Each row is followed by roughly how far along a hidden order it lies, from 0 to 15. A new part has a new order.
(in the rows, 100 means zero)
[ 85  98 100 101 101 102  98 122 104  98 108  94  83 107 107  97  98 104
 103 105  99 126  98  97 100  97 108 103 102 101 127 102  92 101  93 105
 101 100  77 100 101 101 108 112 102  97 100  95 109  93 101]	7
[ 71  95  92  96  96 103  83 154 108  96 117 116  81 116 105  94  89 100
 113 129  96 146 107  98 111  91 110  93 100 106  82 102  89 100  97 109
 106 107  70  97 106  79 104 146  95  95  96 109 114 111  91]	4
[ 96  97  69  90  87 117  56 171 109 102 140 164  69 123  89 100  72  90
 131 132  86 161 142 107 151  76 100  75 109 119  21  98  96 111 124 103
 115 130  57  68 109  54  81 150  93 100  90 119 103 130  92]	0
[ 79  98  94  99  98 105  86 126 105  96 115 112  87 111 101  91  98  96
 108 112  94 130 113  99 102  91 104  95  98 105  86 103  93  98  96 102
 103 109  78  97 104  89 102 129  92  97  98 103 109 104  93]	5
[ 96  98  68  93  92 121  52 170 108 101 137 155  53 129  90  99  77  84
 131 123  83 172 139 108 157  76 102  77 112 121  14 100  96 109 119  99
 110 138  49  69 107  58  81 152  90  94  92 102 104 126  93]	0
[ 91 111 109 108 121 105 110  10 107 103  93 126  79 101 112 110  60 106
 112  95 117  85  96  81  62 151 141 149  79  91 147 110  88 119  80 105
  93 107 114 150  86 134  99  65 143  77 115  73  72 122 144]	15
[ 74  96  83  95  93 106  70 154 108  98 123 131  77 118  97  94  88  96
 120 128  90 155 124 100 118  85 110  86 103 110  62 102  91 104 106 103
 107 117  62  88 109  72  95 141  89  99  94 113 112 117  91]	2
[ 83  97  79  95  93 114  65 193 107  99 129 145  71 122  94  90  80  88
 127 121  88 160 134 107 134  78 107  81 104 114  46 101  94 103 111  99
 110 123  58  82 107  60  90 143  89  98  92 110 108 117  91]	1
[ 82  97  83  99  97 107  79 139 104  97 121 128  97 116  99  85  89  88
 112 108  91 134 118 106 107  84 101  92  95 110  74  98  97  99  99  93
 106 117  70  87 107  73  94 129  86  98  95 105 106 112  93]	3
[ 84  96  83  96  93 107  74 141 105  98 131 142  86 119  93  91  88  90
 121 123  89 144 127 106 121  85 101  85  97 112  59  98  96 103 108 100
 106 121  67  82 108  70  89 137  87 100  93 115 104 120  91]	2
[ 93  98  87 102  96 105  81 124  98  96 119 124 104 117  91  82  97  86
 110  96  88 110 115 108 100  85  94  91  91 108  80  95 104  99 102  83
 102 114  78  86 106  82  89 112  81  99  94 100  97 110  90]	4
[ 98  98  79  97  94 109  71 147 102  99 131 141  99 116  87  83  87  85
 122 106  88 143 124 110 118  81  94  80  95 113  54  96 100 101 108  89
 108 147  77  81 110  68  87 139  81  99  92 109 100 120  90]	2
[101 111 110 111 122 107 110   5 103 104  88 125  85  98 106 104  61  97
 110  78 114  81  90  82  61 145 130 142  75  92 138 107  94 118  81  92
  91 109 115 137  87 127  97  52 139  78 112  67  65 119 130]	15
[ 90  99  86 102  99 105  80 126  98  98 118 124 106 112  92  83  97  83
 111  96  89 115 115 106 100  85  91  84  92 109  81  96 101 100 102  83
 103 116  77  89 107  82  87 115  81  98  92  98 101 108  90]	4
[104 104 102 105 109 107 103  81 102 100  96  92  80 102 106 101  95  98
  99  85 104 114  95  96  91 112 107 111 103  97 100 106  96 102  91 102
  99  99  98 110  94 110 105  83 116  90 106  73  97  90 111]	10
[ 89  97  77  96  93 111  63 153 104  99 130 143  84 123  90  90  85  85
 123 116  86 150 136 107 125  79 100  77  99 115  51  98  97 105 111  92
 109 123  65  78 108  62  85 136  85  97  92 106 102 120  90]	1
[ 73  95  94  96  94 103  81 150 107  97 120 119  80 115  99  96  90  99
 112 126  95 148 116  97 112  91 111  93 100 106  78 103  88 100 100 109
 103 114  63  96 104  81 101 142  93  99  97 113 115 112  93]	4
[ 92 103 110 100 108 100 108  88 111 101  87  89  60 104 117 115  89 114
 104 109 111 137  92  85  95 121 128 122 109  94 107 112  85 105  90 124
 100  91 105 124  90 116 114  95 131  89 110  80 103  98 120]	11
[ 72  98  85 102 101 109  79 153 104  94 121 118  72 122 102  84  94  89
 112 107  90 153 113 102 101  85 108  93  94 107  66 102  91  98  93  98
 105 121  64  91 105  88 101 132  91  93  96  90 108 107  94]	4
[101  99  68  92  88 115  56 177 107 101 135 163  73 123  85  96  82  89
 130 123  83 154 147 110 144  75 101  72 106 117  26  97  99 109 122  96
 112 131  61  70 107  54  78 148  86  99  91 119 102 129  90]	0
[ 77  96  90  98  97 105  78 128 104  96 118 122  86 115 100  90  88  94
 112 114  93 145 116 101 109  88 107  91  98 108  70 101  94  99  97 102
 106 109  70  87 106  78  99 134  92  99  96 104 109 110  89]	4
[ 79  99  87 107 104 108  74 130 100  94 113 113  83 120 101  80  99  83
 111  92  90 140 114 106  94  87 100  88  92 106  74 101  97  97  90  88
 103 112  61  88 105  86  99 122  85  92  94  77 101 105  89]	4
[ 90 107 105 112 122 115 102  60 107  98  93  87  43 114 121  99  82  95
 106  77 110 139  93  85  79 128 134 124  98  93 116 115  86 106  74 105
  94  97  81 126  87 127 114  78 134  74 111  35  89  91 130]	13
[ 90 109 117 107 114 106 110  21 110 105  91 127  77  98 112 114  60 111
 112 103 117  98  95  76  68 146 142 149  85  91 138 111  86 119  88 109
  96  93 120 146  86 126 104  73 144  82 114  86  75 124 137]	15
[ 84  97  84  99  95 106  78 140 104  98 127 133  92 112  91  91  85  90
 117 112  90 138 123 106 115  84 100 100  95 112  72  98  99 101 105  92
 107 117  69  85 107  78  90 134  84  99  91 107 103 115  89]	3
[ 90 101 110  98 103 101 101  99 110 101  95  94  67 103 107 115  88 115
 101 120 110 130  96  86  98 118 121 118 112  95 105 110  89 103  93 124
 100  91 102 114  93 109 113 109 114  94 108  93 108  99 114]	10
[ 93 102 103 106 108 104  99 104 102  98  98  88  77 106 108  98 101  97
 100  90 103  99  96  96 101 108 107 108 101  98  91 105  95  98  90 102
  98  96  94 105  96 109 109 107 113  91 103  70  94  90 113]	9
